Here are made-up things, facts about them, and rows of numbers that follow some of those facts. Name the thing behind each unnamed row.

Some things and their rows:
55  54  -75  10  61  49  -71  -93  -205  263  101  -69  -125  -198  7  56  -60  -97  52  -2  94  189  82  -72  -319  -252  2  -57  -4  71  67  -54  78  -22  -237  51  -247  -95  -220  -18  -256  30  -49  -2  -143  26  -122  -34  27  -125  197  -25: keplek
60  37  -17  194  -172  -140  -296  -8  39  -14  -73  14  -213  25  26  50  -34  -72  161  -53  13  207  102  -188  298  -85  -78  32  -63  67  32  124  98  47  10  -219  -22  -6  -154  -61  -69  40  -161  -130  -141  -30  -150  -16  14  -121  -212  80: doklu
17  85  -40  -217  47  -22  -66  -50  91  -174  94  -73  -64  -110  17  58  -34  12  -258  30  -86  118  36  -35  242  -273  -17  -16  -109  29  -14  85  -135  196  -46  238  84  -57  -108  136  -160  419  97  67  -26  20  108  27  -79  -147  86  4: grebin
104  40  -68  118  12  10  27  1  124  8  -149  18  -47  94  4  4  157  -75  6  80  48  106  82  -49  -296  238  -42  27  7  48  49  12  -46  -26  80  -267  -44  -197  -127  144  122  53  -20  -198  31  -21  -149  -123  26  20  -221  3: tinuk
49  40  -127  4  -128  -124  -118  -32  -35  63  -70  -17  -103  23  26  -58  -66  -190  135  -13  172  124  92  16  12  -8  -46  11  35  81  105  80  16  15  -132  -304  -122  -51  -137  -14  -82  36  -2  -21  -154  16  -49  14  22  -97  -31  39: vapi
-7  59  79  -75  61  173  -92  -56  -48  81  3  -124  101  -3  13  247  57  51  -11  -22  -24  86  29  -86  -22  34  -18  -10  -65  52  32  61  64  11  -170  372  -110  -74  -40  134  -95  172  39  33  -83  30  28  -91  -2  -38  -56  -16: nerir
-34  45  37  -38  -66  35  -100  -5  125  45  -59  -94  110  139  -4  103  47  47  33  -69  64  54  60  3  22  150  -36  7  38  55  48  134  -48  -37  17  194  -34  -30  -59  127  101  100  26  26  -17  1  101  -1  -51  -4  -158  -12: plople
-97  -21  -20  114  -128  23  -138  -21  153  153  -18  -106  134  152  58  28  -79  -46  39  -102  129  102  70  -58  252  -74  -6  -11  47  65  42  198  -141  29  -50  120  -35  151  -105  60  81  4  67  12  -89  21  110  -13  17  -70  -98  75: riri
27  42  -127  -16  -136  -150  -225  -34  -129  78  -68  -47  -170  -13  35  -19  -116  -183  214  -49  166  118  87  -21  167  -57  -69  22  20  93  114  115  87  13  -208  -307  -150  -23  -87  -62  -160  82  1  49  -176  55  -53  29  26  -98  5  46: kibrutran
37  36  -65  -6  69  130  130  14  22  41  -170  -61  114  151  1  83  98  -41  -20  51  104  -4  46  31  -239  268  -44  14  42  70  46  -10  -127  -76  22  -34  -90  -132  -11  243  83  70  33  -67  8  5  4  -90  20  2  -195  11: visku
12  48  10  9  -97  14  21  -3  149  74  -70  -107  86  129  2  -8  41  -19  55  -22  99  107  70  56  -154  216  -12  13  76  44  71  119  -51  -56  21  41  -17  -68  -104  129  183  41  41  -20  0  -15  86  -16  -3  34  -101  -42: nize
100  15  -52  212  -78  -70  -142  2  122  4  -110  55  -196  57  33  24  36  -103  27  31  14  190  95  -166  50  -11  -50  27  -92  49  41  74  15  19  59  -350  -7  -97  -182  -18  13  -14  -171  -246  -45  -13  -199  -85  37  -58  -255  68: nibru
13  11  90  51  89  136  7  -26  -235  -1  -196  -42  -30  -30  -11  111  156  162  13  -21  5  -31  34  -69  -330  -15  -37  -50  5  79  68  -109  -35  -102  -105  428  -99  -57  21  285  136  35  -104  -12  12  -142  -96  -18  -81  -72  -78  60: naklol
-43  76  77  -118  -126  -62  -256  7  58  2  -21  -112  10  85  -19  188  25  35  53  -135  21  77  63  -47  180  129  -90  22  -22  57  35  171  36  -30  -105  291  14  24  0  -2  -55  121  -69  82  -54  -18  85  24  -87  -51  -218  -3: grobur
-27  73  82  -84  -73  12  -175  4  87  -17  -67  -96  27  90  -19  150  62  51  38  -103  26  59  57  -46  113  132  -79  25  3  53  29  139  5  -47  -41  272  0  5  24  81  -41  127  -73  53  -26  -8  76  7  -76  -38  -233  6: droplir
67  108  53  -189  -50  -16  129  -49  141  -141  -5  -57  -74  -75  17  -46  51  31  -196  85  -94  146  43  52  -124  66  -21  18  -76  9  58  90  27  111  51  59  132  -238  -156  208  239  331  104  1  82  -21  0  -74  -1  24  46  -90: nidam
35  80  10  -91  -87  -41  -46  -3  173  -6  -40  -75  4  59  -15  3  113  -30  -21  -30  64  90  66  37  -184  216  -41  14  39  47  61  99  -68  -56  31  51  -1  -149  -84  105  98  96  -6  9  51  2  33  12  -75  9  -151  -71: mekik
75  -40  -205  -65  -12  -362  37  -66  159  221  -109  -217  -235  14  -6  49  6  -304  157  -63  62  109  80  171  41  38  -54  13  -15  50  95  49  118  39  -242  -372  -213  -182  2  -8  -18  145  -96  -107  -228  47  156  -141  -81  -213  -20  6: zisi
61  69  -137  -177  -34  88  -75  -83  -176  -52  17  7  -55  -30  69  -61  -153  -38  97  123  -5  176  32  20  149  -211  3  17  -98  41  129  86  150  177  -240  -245  -116  -130  -33  52  61  201  22  -44  -87  92  62  -66  54  -103  217  18: plugu
-23  16  -94  -12  66  87  -102  15  -165  -31  -120  -63  90  157  13  161  1  -22  120  -37  78  5  52  -38  212  -56  -72  19  36  98  43  44  -52  -11  -82  84  -117  78  52  173  -114  115  -58  5  -163  -22  39  -5  -10  -100  -165  111: luzenak

How the things are related:
bosti Φ rivim; breklo Φ bridre; breklo Φ lotem; breklo Φ plugu; bridre Φ ratrem; briper Φ bosti
brufik Φ rivim; brufik Φ kofitim; bruske Φ mafogrum; bruske Φ kavo; daroplo Φ rulek; daroplo Φ traklis
daroplo Φ piflus; diskik Φ fino; dratrol Φ rulek; driku Φ daroplo; driku Φ dratrol; fedobra Φ mafogrum
fedobra Φ loskos; feplin Φ grebin; feplin Φ bridir; feplin Φ pino; feplin Φ bruske; fiklan Φ ratrem
fino Φ plugu; fladri Φ lotem; fladri Φ dratrol; fladri Φ flidun; flidun Φ bridre; flidun Φ kliser
fliter Φ kavo; flota Φ mafogrum; fluponan Φ bosti; grebin Φ nidam; grebin Φ traklis; grebin Φ bosti
gridon Φ piflus; gridon Φ rivim; kavo Φ traklis; kavo Φ rivim; keplek Φ tuskik; keplek Φ bruske
kestom Φ rulek; kliser Φ bridre; kliser Φ ratrem; kliser Φ rivim; kofitim Φ fladri; kofitim Φ flota
kofitim Φ kliser; lilazir Φ kestom; lilazir Φ zaplon; lilazir Φ stagir; loskos Φ tuskik; loskos Φ fliter
lotem Φ traklis; lotem Φ rivim; lotem Φ skedur; mafogrum Φ kavo; nerir Φ noklen; nidam Φ skedur
noklen Φ fliter; pepum Φ rulek; pepum Φ rivim; pino Φ trebre; pino Φ bruske; pledestem Φ bridre
pledestem Φ rulek; plugu Φ traklis; plugu Φ kliser; plugu Φ rivim; potruk Φ rivim; raple Φ fino
raple Φ flidun; skazis Φ traklis; skedur Φ rivim; stagir Φ fino; stagir Φ bridre; stopla Φ mafogrum
stopla Φ raple; traklis Φ rivim; trebre Φ kliser; tregol Φ fluponan; vuflu Φ fino; zamir Φ pepum
zenal Φ tuskik; zibrastek Φ loskos; zibrastek Φ naklol; zisi Φ gikul; zivu Φ kliser; zivu Φ stagir
bosti α kibrutran; brelon α pino; brelon α geples; bridre α bubo; brufik α nerir; bruske α tremuvak
bruske α feklivek; bruske α geples; bubo α pegrur; bubo α grogim; dadum α zodra; daroplo α plusar
daroplo α droplavas; dratrol α nakli; drerun α diskik; droplir α grobur; droplir α flidun; drotratras α grogim
drotrin α flota; duse α pino; duse α kloflon; fadrozir α geplem; fadrozir α fiklan; faflem α grebin
faflem α noklen; fanam α fino; fedobra α grigri; fedobra α fufitu; feklivek α dadum; feklivek α stenes
fino α fufitu; fino α toru; flabru α riri; fladri α skedur; flaflabin α grogim; flaflabin α skazer
flegrer α potruk; flegrer α piflus; fleron α zamir; fleron α riri; fleron α liti; flidun α droplavas
flidun α fiklan; flidun α stiskur; flotubra α flupegon; fluponan α flupegon; fluponan α ritim; geplem α skiros
geplem α droplavas; geples α tremuvak; geples α leflar; gikul α zudo; gikul α doklu; gikul α plusar
grebin α stiskur; grigri α zodra; grigri α fiklan; grogim α droplir; grogim α fiklan; gruvam α flota
gruvam α flidun; gruvam α nito; kavo α stiskur; klodreli α stinil; klodreli α kavo; kloflon α plople
kloflon α brelon; klubapir α nuflar; klubapir α skabragram; kludugal α togu; leflar α fadrozir; lilazir α rivim
limor α fino; liti α feklivek; liti α pefu; maza α fedobra; mekik α flaflabin; mestakam α vabu
mupi α zamir; mupi α sovuk; nakli α fufitu; nakli α pino; nakli α geples; naklol α flidun
naklol α feklivek; namum α flota; namum α breklo; neklo α loskos; nerir α zodra; nibru α zudo
nibru α flota; nidam α skiros; nidam α geplem; nito α dadum; nize α ritim; noklen α grigri
noklen α maza; nuflar α grebin; pegrur α toru; pepum α nuflar; pino α droplir; pino α pizak
pino α toru; pizak α fiklan; pledestem α kavo; pledestem α geplem; pledestem α droplavas; pliskar α dadum
plopla α pefu; plople α grigri; plople α pizak; plugrek α zodra; plugrek α pliskar; ratrem α sovuk
retil α briper; retil α skedur; retil α pepum; riri α fedobra; ristan α rubas; ristan α faflem
ritim α pino; rivim α drotratras; rivim α droplavas; rivim α klubapir; romumol α zenal; rubas α fadrozir
skabragram α fiklan; skazer α droplir; skazer α pledestem; skazer α rubas; skazer α skiros; skazer α grobur
skazer α fadrozir; skikun α plople; stanilim α pledestem; stanilim α bridre; stanilim α ristan; stanilim α namum
stenes α skabragram; stinil α geplem; tates α tudrir; tinuk α brufik; tinuk α vuflu; tinuk α nibru
togu α luzenak; togu α naklol; toran α bridre; toran α rava; toru α zodra; toru α fadrozir
traklis α nuflar; trebre α flidun; tregol α vuflu; trezum α noklen; trezum α zenal; trinum α tremuvak
trinum α fleron; trinum α togu; tudrir α droplir; tudrir α zarogi; tudrir α stenes; tusun α kofitim
varam α kofitim; varam α faflem; vidril α klubapir; vinir α fedobra; visku α nerir; visku α feklivek
vuflu α tates; zamir α kofitim; zarogi α pizak; zenal α plugrek; zenal α gruvam; zenal α kofitim
zodra α droplir; zokoter α flaflabin; zuvutrol α bubo; zuvutrol α geples; zuvutrol α faflem

Which thing is each row?
No name comes twice in this set of rows, the named rows included.
34  74  62  -60  -131  -138  -109  -4  136  -69  -27  -61  -116  11  -28  -3  51  9  -12  -65  19  106  78  -26  -13  130  -39  5  -5  51  42  109  -34  -30  29  83  59  -99  -81  53  31  124  -78  -25  5  -46  60  73  -112  -59  -160  -26 : stinil
25  87  100  -225  -130  19  83  -27  -37  -327  -240  8  -192  -104  25  -156  -41  294  -147  68  -161  10  10  37  21  -73  -66  41  -164  43  127  49  110  121  -8  453  205  29  33  281  566  374  49  49  247  -178  -96  -105  15  4  147  9 : rivim
9  85  -11  -315  -136  68  -189  31  -84  -37  37  -24  30  176  -11  -101  -174  263  -12  -58  -85  103  6  33  155  -36  -52  63  -51  41  118  147  150  -64  -55  353  17  86  242  -79  294  -12  -265  -111  167  -14  253  -95  -4  32  -27  63 : bridre
11  38  -86  -24  191  243  242  -45  -167  68  -67  -73  152  -6  23  10  -19  106  -169  113  11  57  39  -7  -307  -129  6  -4  28  57  24  -64  -86  7  30  270  -86  7  -141  344  194  125  165  -42  29  -67  -145  -161  176  2  188  20 : bruske
-41  55  -14  -28  -165  -34  -221  -29  15  129  -32  -98  -35  58  24  103  -86  -39  179  -126  114  120  74  -25  233  68  -62  24  29  72  81  209  109  -23  -188  10  -83  49  -56  -35  -25  65  -1  58  -152  20  70  22  -24  -48  -81  11 : flupegon
14  84  67  -196  -31  31  -76  -54  -72  -186  -11  -35  -153  -207  28  27  -60  151  -193  24  -121  100  25  -60  151  -322  -45  -11  -150  35  23  47  3  133  -122  494  91  11  -40  140  8  425  37  86  49  -46  -2  -23  -65  -95  156  23 : kavo
-67  15  66  126  45  219  -60  -93  61  285  131  -148  179  -26  48  140  -63  41  -65  -84  8  180  39  -114  -78  -280  66  -90  23  40  -3  98  -24  -1  -75  461  -159  114  -194  87  32  35  18  -30  -95  -8  71  -54  28  -75  136  -17 : fedobra
18  91  -64  -150  153  219  16  -52  3  -9  48  -77  135  34  28  186  -27  8  -131  82  -93  133  19  -52  120  3  -10  31  -94  23  31  87  88  87  -116  146  -101  -166  -8  122  -27  261  76  -38  -33  79  102  -196  63  -27  3  -33 : brufik
69  24  -20  55  -13  -7  -93  4  161  19  -103  13  -51  72  18  39  95  -65  -107  18  37  87  72  -90  -70  113  -57  20  -47  47  24  61  -109  -58  52  -117  -5  -156  -100  59  -41  58  -47  -145  43  0  -80  -76  -4  -24  -243  37 : gruvam
-26  51  29  -118  -84  -180  -266  14  -3  -94  27  -52  -128  -6  -8  84  -14  50  -9  -132  7  56  67  -78  321  -162  -72  -17  -42  70  18  120  -114  13  -107  275  52  115  13  -25  -213  163  -92  76  -65  -44  96  109  -181  -142  -180  69 : stiskur
120  44  23  74  -99  -107  39  -5  260  -18  -39  11  -66  23  -5  -114  138  -100  -128  48  46  126  90  13  -318  163  -7  -8  14  29  34  56  -149  -45  126  -120  55  -216  -181  97  178  23  -14  -161  121  -9  -82  -17  -53  7  -180  -38 : stanilim
167  -56  -65  152  -65  -427  120  -18  346  54  -268  -93  -358  33  -13  -85  156  -120  39  25  -84  127  101  79  -162  86  -63  39  -64  30  77  -3  128  29  92  -389  -21  -240  -176  81  364  94  -229  -337  -20  -102  -76  -204  -57  -147  -186  38 : gikul
24  60  -98  -115  -76  -14  -52  -77  -259  13  -69  -23  -210  -147  59  -44  -165  30  23  46  33  133  66  -29  -55  -269  -58  15  -80  67  127  23  170  79  -203  2  -62  26  -140  51  101  155  127  50  -34  -58  -236  -98  125  -53  290  35 : mafogrum
3  45  -2  20  -60  36  -347  -48  -50  37  7  -6  -236  -59  50  270  -135  41  -20  -53  -76  216  41  -302  424  -348  -102  36  -240  56  1  109  217  94  -108  188  -20  98  -89  -127  -189  181  -86  -77  -77  0  -203  -152  106  -122  -45  105 : flota

Now the same things, written a new way:
Some things and their rows:
-174  -165  -55  107  -60  188  51  -278  -188  196  -25  269  177  4: flegrer
-72  -133  -83  -261  -118  82  7  20  26  143  76  133  93  -96: liti
-60  -119  -111  -114  -152  100  -2  189  83  175  58  159  97  -66: togu
13  22  -84  116  -132  57  64  -60  45  178  25  253  176  17: geples
-139  -58  -51  136  -29  166  -41  127  -126  182  -84  286  37  166: diskik
-8  79  -135  232  -91  97  93  350  67  163  -66  248  228  36: grobur
-240  -41  -149  185  -65  152  18  251  -56  49  -179  188  137  98: breklo
-144  -96  -45  97  35  165  71  41  -128  138  -31  212  66  60: feplin
-200  -84  -43  79  -71  159  71  -23  -171  123  -13  221  101  58: keplek
-114  -158  -71  179  -59  174  40  -225  -136  187  -20  235  157  4: mestakam
82  45  -78  78  -125  322  56  121  -142  263  -74  -4  80  -28: nuflar
-30  9  -90  459  -297  294  57  181  -233  129  -29  114  -101  -7: skedur
-73  -112  -84  223  -115  158  76  3  -153  194  -55  212  172  28: bridir
-146  -100  12  78  -193  184  90  35  -70  168  -39  229  178  46: tuskik
-146  -77  -113  316  -164  176  33  -42  -146  74  -13  249  11  19: gridon
-245  -38  -214  -109  -53  123  147  123  -381  191  18  228  90  88: mafogrum
0  -38  -100  -128  -206  102  11  -68  -105  -10  -71  59  197  -23: plugrek
-115  -118  -112  -204  -177  140  57  3  69  52  -34  98  -12  100: zamir
-50  -40  -57  128  -98  65  71  -411  -86  96  -42  248  199  35: limor
47  37  -131  80  -106  219  84  415  59  192  -111  97  143  20: stiskur

Which thing is each row?
No name comes twice in this set of rows, the named rows included.
50  15  -42  55  94  249  158  192  -91  40  -85  95  -26  14 : grebin
-177  -101  -119  319  -245  175  -12  529  -151  56  -96  141  258  66 : zudo
-40  17  -175  163  76  174  138  265  76  207  -129  287  208  -25 : geplem
-169  -84  -141  501  -231  168  53  102  -119  81  -28  256  -22  46 : potruk
-27  -58  -5  2  -23  309  59  -369  -261  238  -29  96  103  -126 : retil
-29  42  -144  142  -90  301  65  -185  -240  71  -48  195  -87  -167 : traklis
18  -108  -94  -83  -229  82  46  -84  39  146  -15  118  59  61 : riri
67  -16  -83  -93  -215  98  65  -223  -50  60  -82  126  112  78 : maza
-30  26  -169  234  -8  141  101  422  142  206  -122  266  193  58 : skiros
-222  30  -199  93  257  226  83  -4  73  84  -77  228  201  -47 : pledestem
-304  -47  51  83  -273  241  119  166  -52  98  -12  319  106  150 : loskos
-90  -76  -120  206  -76  144  92  52  -26  196  -107  226  177  81 : rava

